Below are the code and all the weights of a small trained network. Each question names an input and a class and asks about switching units off, where a switched-off unit gives its printed mean instead of its output.

import numpy as np


def w(rows, s, z=0):
    codes = np.array(rows[::2]) - 128.0
    scale = np.full(codes.shape[1], s)
    scale[-1] = z or s
    return codes * scale


def norm(h):
    return h / np.sqrt((h * h).mean(-1, keepdims=True) + 1e-5)


def f(y):
    return np.maximum(y, 0)


def log_softmax(a):
    a = a - a.max(-1, keepdims=True)
    return a - np.log(np.exp(a).sum(-1, keepdims=True))


def net(x, mask):
    res = np.array(x, float).reshape(1, 8) / 4 @ E
    u = 0
    for l in range(2):
        y = f(norm(res) @ A[l][:, :-1].T + A[l][:, -1])
        res = res + np.where(mask[u : u + 5], y, B[l][:, -1]) @ B[l][:, :-1]
        u += 5
    return log_softmax(norm(res)[-1] @ U[:, :-1].T + U[:, -1])


A, B = {}, {}
E = w([
[129,62,17,25,249],'x0',
[129,128,128,127,128],'x1',
[35,253,120,59,165],'x2',
[131,128,130,125,130],'x3',
[127,129,120,127,119],'x4',
[27,27,192,70,43],'x5',
[126,129,125,129,129],'x6',
[127,127,129,128,129],'x7',
],0.0051)
A[0] = w([
[249,201,161,201,167,126],'0.n1',
[143,71,88,111,160,2],'0.n2',
[41,255,201,169,113,48],'0.n3',
[116,111,136,53,71,252],'0.n4',
[170,153,162,196,17,173],'0.n5',
],0.0084,0.0015)
B[0] = w([
[86,179,31,195,92,253],'0.n1',
[214,97,107,106,103,187],'0.n2',
[243,139,129,56,7,226],'0.n3',
[91,132,156,177,107,198],'0.n4',
[61,106,149,171,254,240],'0.n5',
],0.0069,0.0057)
A[1] = w([
[33,203,115,33,209,205],'1.n1',
[141,60,160,23,87,65],'1.n2',
[254,219,79,101,185,254],'1.n3',
[92,36,163,147,92,248],'1.n4',
[173,103,183,77,152,78],'1.n5',
],0.0086,0.00059)
B[1] = w([
[13,242,110,112,162,200],'1.n1',
[91,127,1,189,86,196],'1.n2',
[188,67,248,57,183,253],'1.n3',
[145,127,163,100,161,202],'1.n4',
[59,119,102,166,126,147],'1.n5',
],0.0095,0.0069)
U = w([
[140,154,110,241,159,253],'0',
[236,206,171,97,95,61],'1',
[88,57,231,168,143,139],'2',
[95,137,151,110,6,161],'3',
[229,66,128,103,194,136],'4',
[120,166,145,37,210,108],'5',
[94,20,61,141,125,65],'6',
[38,165,75,109,133,122],'7',
],0.021,0.0024)

Each question gives the input, the list of numbers given to net, and the class t.
The units are the neurons (one row each of A and B). Each row of codes is followed by its name. A weight is (code - 128) times the scale printed after its matrix; where a second scale follows, it is the last column's (A, B and U).
mask holds one flag per neuron, layer by layer. A switched-off neuron (its flag False) gives its mean, the last column of its row in B, instead of its output. The means were averaged over made-up inputs and are rounded, as every weight is.
A unit's drop is (log p(t) with every unit on - log p(t) with that unit switched off) / (log p(t) with every unit on - log p(t) with every unit switched off).
The circuit of an input: a set's keep is (log p(t) with only the set's units on - log p(t) with every unit switched off) / (log p(t) with every unit on - log p(t) with every unit switched off). Starting from all 10 units, units are removed one at a time, each time the one whose removal leaves the highest keep (on an exact tie, the one counted first), for as long as the keep stays at least 0.8.
circuit, biggest first: the units of the circuit, biggest drop first
unit that matters most: the unit with the biggest drop
top k neurons: the k neurons with the biggest drops, biggest first
k most important neurons of layer l: the k neurons of layer l with the biggest drops, biggest first
drop when u is switched off: that unit's drop, to one decimal
input [-2,4,1,-2,3,-2,-4,2], class 1: unit that matters most	0.n3
input [-2,5,1,-3,-5,-6,-6,-5], class 1: top 2 neurons	(0.n3 1.n3)
input [7,0,1,-6,6,4,0,-3], class 7: top 2 neurons	(0.n3 1.n1)
input [4,-8,0,-7,1,1,-4,4], class 6: circuit, biggest first	(0.n1 1.n2)
input [0,3,8,1,-2,-7,1,-8], class 1: top 2 neurons	(0.n3 0.n5)
input [-2,-4,-1,7,2,0,-4,2], class 0: top 2 neurons	(1.n3 0.n5)
input [-3,-4,1,-3,5,-2,8,-3], class 1: 2 most important neurons of layer 0	(0.n3 0.n1)
input [-3,8,4,-7,4,-8,-3,2], class 1: top 2 neurons	(0.n3 0.n1)
input [-1,0,2,1,-1,4,-4,-2], class 3: top 2 neurons	(0.n4 1.n1)
input [-4,0,6,-1,-3,1,-1,-4], class 3: top 2 neurons	(0.n3 1.n2)
input [-8,-3,-2,2,1,0,8,2], class 0: 2 most important neurons of layer 0	(0.n5 0.n1)
input [0,6,7,-1,-2,-6,-4,5], class 1: 3 most important neurons of layer 0	(0.n3 0.n5 0.n1)
input [1,5,2,-7,-4,2,-2,2], class 7: 2 most important neurons of layer 0	(0.n2 0.n1)
input [3,3,0,-5,-4,-4,-4,8], class 4: 2 most important neurons of layer 0	(0.n5 0.n2)
input [2,6,2,-2,-4,5,-6,-5], class 7: circuit, biggest first	(1.n3)
input [1,3,-5,-4,-2,7,8,2], class 6: top 4 neurons	(1.n2 1.n3 0.n5 0.n1)
input [-5,2,2,-7,-4,-8,5,-5], class 1: 2 most important neurons of layer 1	(1.n3 1.n2)
input [0,8,6,-3,2,-4,-5,-4], class 1: top 2 neurons	(0.n3 0.n5)
input [5,2,1,-7,-6,4,-7,1], class 7: top 3 neurons	(0.n3 1.n1 1.n3)
input [-5,7,5,-8,-3,-2,-1,6], class 1: circuit, biggest first	(0.n3)
input [7,-3,2,0,-4,6,-7,-5], class 7: top 2 neurons	(1.n1 0.n3)
input [4,-7,3,-8,-3,7,8,-8], class 7: drop when 1.n2 is switched off	0.1
input [-1,7,8,-5,-3,-5,-1,-5], class 1: drop when 0.n5 is switched off	0.3
input [5,-1,6,-6,-3,7,-6,8], class 7: drop when 1.n2 is switched off	0.1
input [-2,5,2,-2,-8,2,-7,0], class 3: drop when 1.n5 is switched off	0.0
